Here is a tiny trained network, its code and every weight. The questions are about switching its units off for an input and a class, where a switched-off unit gives its printed mean instead of its output.

import numpy as np


def w(rows, s, z=0):
    codes = np.array(rows[::2]) - 128.0
    scale = np.full(codes.shape[1], s)
    scale[-1] = z or s
    return codes * scale


def f(y):
    return np.maximum(y, 0)


def log_softmax(a):
    a = a - a.max(-1, keepdims=True)
    return a - np.log(np.exp(a).sum(-1, keepdims=True))


def net(x, mask):
    res = np.array(x, float).reshape(1, 7) / 4 @ E
    y = f(res @ A[0][:, :-1].T + A[0][:, -1])
    res = res + np.where(mask, y, B[0][:, -1]) @ B[0][:, :-1]
    return log_softmax(res[-1] @ U[:, :-1].T + U[:, -1])


A, B = {}, {}
E = w([
[125,29,180,144,112,201,177],'x0',
[71,88,54,76,62,157,222],'x1',
[114,144,173,86,255,142,119],'x2',
[229,142,185,87,85,152,178],'x3',
[116,61,138,133,196,109,108],'x4',
[98,107,176,114,138,182,159],'x5',
[206,221,75,132,210,219,167],'x6',
],0.0065)
A[0] = w([
[82,86,156,138,2,84,113,128],'N1',
[160,183,169,130,132,149,111,58],'N2',
[167,168,135,90,195,159,114,79],'N3',
[97,113,175,137,179,70,41,138],'N4',
[171,186,99,138,75,159,149,2],'N5',
[108,168,41,186,102,133,113,174],'N6',
[97,130,192,161,177,78,42,154],'N7',
[150,162,42,171,65,152,120,141],'N8',
[78,140,70,165,210,148,101,192],'N9',
[85,27,157,158,126,220,178,118],'N10',
[83,141,77,109,203,144,114,163],'N11',
],0.008,0.0031)
B[0] = w([
[8,98,10,91,2,84,246,254],'N1',
[142,166,171,116,147,169,138,174],'N2',
[61,163,134,90,78,154,189,220],'N3',
[194,81,142,195,182,81,57,231],'N4',
[190,104,165,156,200,126,56,174],'N5',
[134,80,100,155,127,65,92,210],'N6',
[215,90,162,186,215,109,45,240],'N7',
[154,29,107,183,159,48,61,205],'N8',
[95,64,62,148,102,67,147,244],'N9',
[155,228,225,67,160,223,138,253],'N10',
[87,78,63,114,84,60,143,220],'N11',
],0.0068,0.006)
U = w([
[183,99,146,169,185,91,46,109],'0',
[21,112,18,122,49,94,177,237],'1',
[124,226,252,100,143,254,155,8],'2',
],0.0086,0.0013)

Each question gives the input, the list of numbers given to net, and the class t.
The units are the neurons (one row each of A and B). Each row of codes is followed by its name. A weight is (code - 128) times the scale printed after its matrix; where a second scale follows, it is the last column's (A, B and U).
mask holds one flag per neuron, in row order. A switched-off neuron (its flag False) gives its mean, the last column of its row in B, instead of its output. The means were averaged over made-up inputs and are rounded, as every weight is.
A unit's drop is (log p(t) with every unit on - log p(t) with that unit switched off) / (log p(t) with every unit on - log p(t) with every unit switched off).
The circuit of an input: a set's keep is (log p(t) with only the set's units on - log p(t) with every unit switched off) / (log p(t) with every unit on - log p(t) with every unit switched off). Starting from all 11 units, units are removed one at a time, each time the one whose removal leaves the highest keep (on an exact tie, the one counted first), for as long as the keep stays at least 0.8.
units of the circuit, in order: the units of the circuit, biggest drop first
unit that matters most: the unit with the biggest drop
k most important neurons: the k neurons with the biggest drops, biggest first
drop of u: that unit's drop, to one decimal
input [3,8,-6,1,-3,-2,7], class 0: 3 most important neurons : N5, N8, N1
input [2,4,-7,6,-5,-2,7], class 0: 2 most important neurons : N5, N8
input [-8,3,5,2,5,-6,-7], class 0: units of the circuit, in order : N4
input [-1,8,-4,0,-5,-5,4], class 0: units of the circuit, in order : N5, N8
input [-5,4,-8,8,1,2,4], class 0: 2 most important neurons : N5, N8
input [7,-5,-4,3,-2,2,-2], class 2: units of the circuit, in order : N10, N8
input [-5,5,3,1,-8,1,2], class 0: 4 most important neurons : N1, N5, N8, N9
input [0,-6,2,8,-2,3,-2], class 2: units of the circuit, in order : N8, N9
input [-8,0,1,-2,-6,-3,-4], class 0: units of the circuit, in order : N3, N7
input [1,7,0,4,0,-3,3], class 2: units of the circuit, in order : N1, N9
input [2,1,-8,-2,7,3,5], class 0: 3 most important neurons : N1, N3, N8
input [-4,-1,-5,-8,2,-5,4], class 0: 3 most important neurons : N1, N8, N3
input [4,-3,-6,7,-7,-5,6], class 0: 3 most important neurons : N8, N5, N10
input [5,-2,3,0,0,-7,8], class 1: unit that matters most : N10
input [-6,-2,1,0,4,-4,8], class 1: 3 most important neurons : N3, N11, N9
input [0,7,6,5,-4,-2,3], class 2: 2 most important neurons : N1, N9
input [8,8,0,3,-5,-1,-1], class 2: 3 most important neurons : N10, N9, N11
input [-5,-1,-1,3,1,8,1], class 2: drop of N9 : 0.2
input [-1,-7,7,8,1,-1,6], class 2: drop of N3 : 0.3
input [-6,4,-8,2,-3,4,8], class 0: unit that matters most : N5
